Below are the code and all the weights of a small trained network. Each question names an input and a target symbol and asks about switching units off, where a switched-off unit gives its printed mean instead of its output.

import numpy as np


def w(rows, s, z=0):
    codes = np.array(rows[::2]) - 128.0
    scale = np.full(codes.shape[1], s)
    scale[-1] = z or s
    return codes * scale


def norm(h):
    return h / np.sqrt((h * h).mean(-1, keepdims=True) + 1e-5)


def f(y):
    return np.maximum(y, 0)


def softmax(a):
    e = np.exp(a - a.max(-1, keepdims=True))
    return e / e.sum(-1, keepdims=True)


def log_softmax(a):
    a = a - a.max(-1, keepdims=True)
    return a - np.log(np.exp(a).sum(-1, keepdims=True))


def net(x, mask):
    ids = ['αγδζηθλμξπστφψω'.index(c) for c in x.split()]
    T = len(ids)
    res = E[ids] + P[:T]
    r = norm(res)
    for j in range(2):
        rows = slice(2 * j, 2 * j + 2)
        q, k, v = (r @ M[0][rows].T for M in (Q, K, V))
        z = softmax(np.where(np.tri(T) > 0, q @ k.T / 2**0.5, -1e9)) @ v
        o = O[0][rows]
        res = res + np.where(mask[j], z, o[:, -1]) @ o[:, :-1]
    y = f(norm(res) @ A[0][:, :-1].T + A[0][:, -1])
    res = res + np.where(mask[2:6], y, B[0][:, -1]) @ B[0][:, :-1]
    return log_softmax(norm(res)[-1] @ U[:, :-1].T + U[:, -1])


Q, K, V, O, A, B = {}, {}, {}, {}, {}, {}
E = w([
[144,175,171,53],'α',
[154,156,125,185],'γ',
[111,170,123,155],'δ',
[166,110,115,116],'ζ',
[124,121,153,5],'η',
[130,112,129,122],'θ',
[140,157,106,155],'λ',
[115,155,160,117],'μ',
[116,166,125,159],'ξ',
[105,128,120,124],'π',
[139,103,186,211],'σ',
[179,165,85,161],'τ',
[120,101,68,77],'φ',
[167,142,84,164],'ψ',
[134,132,181,111],'ω',
],0.013)
P = w([
[133,84,154,135],'0',
[100,132,121,128],'1',
[204,255,119,73],'2',
[132,80,153,132],'3',
[101,131,122,132],'4',
[162,223,85,95],'5',
[132,80,153,126],'6',
[103,134,124,132],'7',
[128,216,68,102],'8',
[132,79,150,126],'9',
[104,133,121,136],'10',
],0.0083)
Q[0] = w([
[55,161,255,89],'h0',
[120,41,118,21],'h0',
[174,37,45,109],'h1',
[145,110,111,252],'h1',
],0.017)
K[0] = w([
[67,146,243,109],'h0',
[125,50,109,59],'h0',
[161,48,45,121],'h1',
[159,158,105,255],'h1',
],0.02)
V[0] = w([
[206,223,109,220],'h0',
[163,218,86,210],'h0',
[149,172,172,76],'h1',
[165,205,220,3],'h1',
],0.0037)
O[0] = w([
[184,87,159,3,247],'h0',
[164,107,167,8,254],'h0',
[164,164,169,144,144],'h1',
[187,212,198,180,160],'h1',
],0.0049,0.00083)
A[0] = w([
[118,155,109,64,38],'n0',
[25,191,133,102,119],'n1',
[61,94,146,102,192],'n2',
[86,249,51,97,247],'n3',
],0.014,0.0015)
B[0] = w([
[138,200,95,195,196],'n0',
[228,114,29,158,193],'n1',
[59,170,161,118,172],'n2',
[195,55,254,57,255],'n3',
],0.0098,0.0094)
U = w([
[160,203,236,46,102],'α',
[159,29,181,44,121],'γ',
[92,191,121,132,201],'δ',
[161,39,94,221,77],'ζ',
[178,204,44,151,143],'η',
[73,90,180,186,220],'θ',
[97,175,59,7,123],'λ',
[170,169,145,250,80],'μ',
[64,192,157,110,165],'ξ',
[105,118,70,195,228],'π',
[97,74,197,174,14],'σ',
[183,143,26,81,50],'τ',
[44,54,105,82,251],'φ',
[160,63,20,111,104],'ψ',
[132,137,206,180,83],'ω',
],0.011,0.0031)

Each question gives the input, a string of symbols that net reads in full, and the target symbol t.
The units are the heads (2 rows each of Q, K, V and O) and the neurons (one row each of A and B). Each row of codes is followed by its name. A weight is (code - 128) times the scale printed after its matrix; where a second scale follows, it is the last column's (O, A, B and U).
mask holds one flag per unit, heads first, then neurons. A switched-off unit (its flag False) gives its mean, the last column of its rows in O or B, instead of its output. The means were averaged over made-up inputs and are rounded, as every weight is.
A unit's drop is (log p(t) with every unit on - log p(t) with that unit switched off) / (log p(t) with every unit on - log p(t) with every unit switched off).
The circuit of an input: a set's keep is (log p(t) with only the set's units on - log p(t) with every unit switched off) / (log p(t) with every unit on - log p(t) with every unit switched off). Starting from all 6 units, units are removed one at a time, each time the one whose removal leaves the highest keep (on an exact tie, the one counted first), for as long as the keep stays at least 0.8.
circuit, biggest first: the units of the circuit, biggest drop first
most important unit: the unit with the biggest drop
top k neurons: the k neurons with the biggest drops, biggest first
heads that matter: for each layer, one digit per head in row order, 1 if its drop is at least 0.15 and else 0, layers parted by /
drop when u is switched off: that unit's drop, to one decimal
input φ θ π δ φ ξ φ ζ, target ψ: circuit, biggest first -> (n3, n0, h0, h1)
input μ φ ζ ξ π π θ φ π, target γ: heads that matter -> 00
input ξ θ λ γ φ φ γ γ δ α ω, target μ: top 2 neurons -> (n3, n2)
input ψ π ξ π δ σ λ φ ψ, target γ: heads that matter -> 00
input ψ γ α ψ, target ψ: heads that matter -> 01
input μ φ φ π ω σ ψ ζ ζ λ, target λ: circuit, biggest first -> (n3, h1, h0, n1)
input φ μ λ λ θ μ φ η μ γ σ, target θ: most important unit -> n3
input λ θ φ σ σ φ τ λ θ φ, target φ: circuit, biggest first -> (n3, n1, h0, n0)
input α ξ ψ γ, target γ: top 2 neurons -> (n0, n1)
input π γ μ μ λ μ ζ, target ζ: top 3 neurons -> (n3, n0, n1)
input γ γ φ μ ξ α π μ ψ, target α: top 2 neurons -> (n1, n3)
input ψ ψ λ α μ γ μ δ μ γ, target γ: top 2 neurons -> (n1, n0)
input ζ λ φ α λ π μ φ τ, target α: top 3 neurons -> (n1, n3, n0)
input λ ψ ζ π φ σ μ, target μ: drop when n3 is switched off -> 0.7
input γ θ μ μ δ α ξ δ ω η, target η: drop when h1 is switched off -> 0.1
input φ φ ψ μ μ θ θ μ μ, target γ: drop when n3 is switched off -> 1.3
input ψ ψ φ τ φ ξ θ δ δ ξ, target ξ: drop when h1 is switched off -> 0.2
